Below are the code and all the weights of a small trained network. Each question names an input and a class and asks about switching units off, where a switched-off unit gives its printed mean instead of its output.

import numpy as np


def w(rows, s, z=0):
    codes = np.array(rows[::2]) - 128.0
    scale = np.full(codes.shape[1], s)
    scale[-1] = z or s
    return codes * scale


def f(y):
    return np.maximum(y, 0)


def log_softmax(a):
    a = a - a.max(-1, keepdims=True)
    return a - np.log(np.exp(a).sum(-1, keepdims=True))


def net(x, mask):
    res = np.array(x, float).reshape(1, 8) / 4 @ E
    y = f(res @ A[0][:, :-1].T + A[0][:, -1])
    res = res + np.where(mask, y, B[0][:, -1]) @ B[0][:, :-1]
    return log_softmax(res[-1] @ U[:, :-1].T + U[:, -1])


A, B = {}, {}
E = w([
[129,127,129],'x0',
[115,21,206],'x1',
[128,127,128],'x2',
[150,226,222],'x3',
[9,166,129],'x4',
[129,128,128],'x5',
[128,128,128],'x6',
[129,127,127],'x7',
],0.012)
A[0] = w([
[112,125,62,229],'n0',
[62,117,64,205],'n1',
[215,142,147,207],'n2',
[152,84,64,207],'n3',
[187,202,122,146],'n4',
[111,84,114,200],'n5',
[135,171,85,252],'n6',
[230,85,91,254],'n7',
[210,139,91,165],'n8',
[53,60,190,183],'n9',
[144,64,83,189],'n10',
[48,172,190,179],'n11',
[89,77,125,151],'n12',
[126,217,253,232],'n13',
[119,80,187,206],'n14',
[199,90,183,188],'n15',
],0.014,0.0049)
B[0] = w([
[157,176,41,186],'n0',
[75,193,43,196],'n1',
[215,79,191,197],'n2',
[189,117,9,200],'n3',
[163,161,181,193],'n4',
[86,95,35,180],'n5',
[182,254,164,190],'n6',
[218,76,94,233],'n7',
[232,154,104,190],'n8',
[14,94,126,229],'n9',
[140,122,66,202],'n10',
[61,152,185,208],'n11',
[61,118,56,182],'n12',
[89,130,230,249],'n13',
[77,54,142,204],'n14',
[147,14,135,207],'n15',
],0.0076,0.016)
U = w([
[212,185,46,98],'0',
[93,248,43,236],'1',
[139,47,66,53],'2',
[40,120,62,18],'3',
[224,190,186,109],'4',
[99,254,156,162],'5',
[154,53,190,251],'6',
[58,127,175,51],'7',
],0.009,0.0034)

Each question gives the input, the list of numbers given to net, and the class t.
The units are the neurons (one row each of A and B). Each row of codes is followed by its name. A weight is (code - 128) times the scale printed after its matrix; where a second scale follows, it is the last column's (A, B and U).
mask holds one flag per neuron, in row order. A switched-off neuron (its flag False) gives its mean, the last column of its row in B, instead of its output. The means were averaged over made-up inputs and are rounded, as every weight is.
A unit's drop is (log p(t) with every unit on - log p(t) with that unit switched off) / (log p(t) with every unit on - log p(t) with every unit switched off).
The circuit of an input: a set's keep is (log p(t) with only the set's units on - log p(t) with every unit switched off) / (log p(t) with every unit on - log p(t) with every unit switched off). Starting from the 12 units with the biggest drops (on a tie, the unit counted first), units are removed one at a time, each time the one whose removal leaves the highest keep (on an exact tie, the one counted first), for as long as the keep stays at least 0.8.
circuit, biggest first: the units of the circuit, biggest drop first
top k neurons: the k neurons with the biggest drops, biggest first
drop when u is switched off: that unit's drop, to one decimal
input [5,1,-6,7,-7,8,5,-3], class 6: circuit, biggest first => [n15]
input [0,0,-8,2,-7,3,-7,-4], class 4: circuit, biggest first => [n9; n2]
input [-6,-1,3,-2,0,1,8,4], class 0: circuit, biggest first => [n9; n13]
input [6,6,6,1,1,8,-6,1], class 7: circuit, biggest first => [n7; n9]
input [-5,1,8,3,8,5,3,4], class 7: circuit, biggest first => [n13; n11]
input [7,0,7,-7,3,6,7,7], class 1: circuit, biggest first => [n1; n15]
input [5,4,6,0,2,5,2,-2], class 3: circuit, biggest first => [n2; n9]
input [2,0,2,3,-1,3,-6,-3], class 4: top 2 neurons => [n9; n14]
input [-6,-3,3,5,1,2,-8,-8], class 5: top 2 neurons => [n7; n15]
input [3,2,4,5,8,-7,-6,7], class 7: drop when n1 is switched off => 0.0
input [-1,5,-3,-4,2,-5,5,-5], class 3: drop when n9 is switched off => 0.1
input [-6,0,1,-4,-3,5,-3,2], class 0: drop when n9 is switched off => 0.2
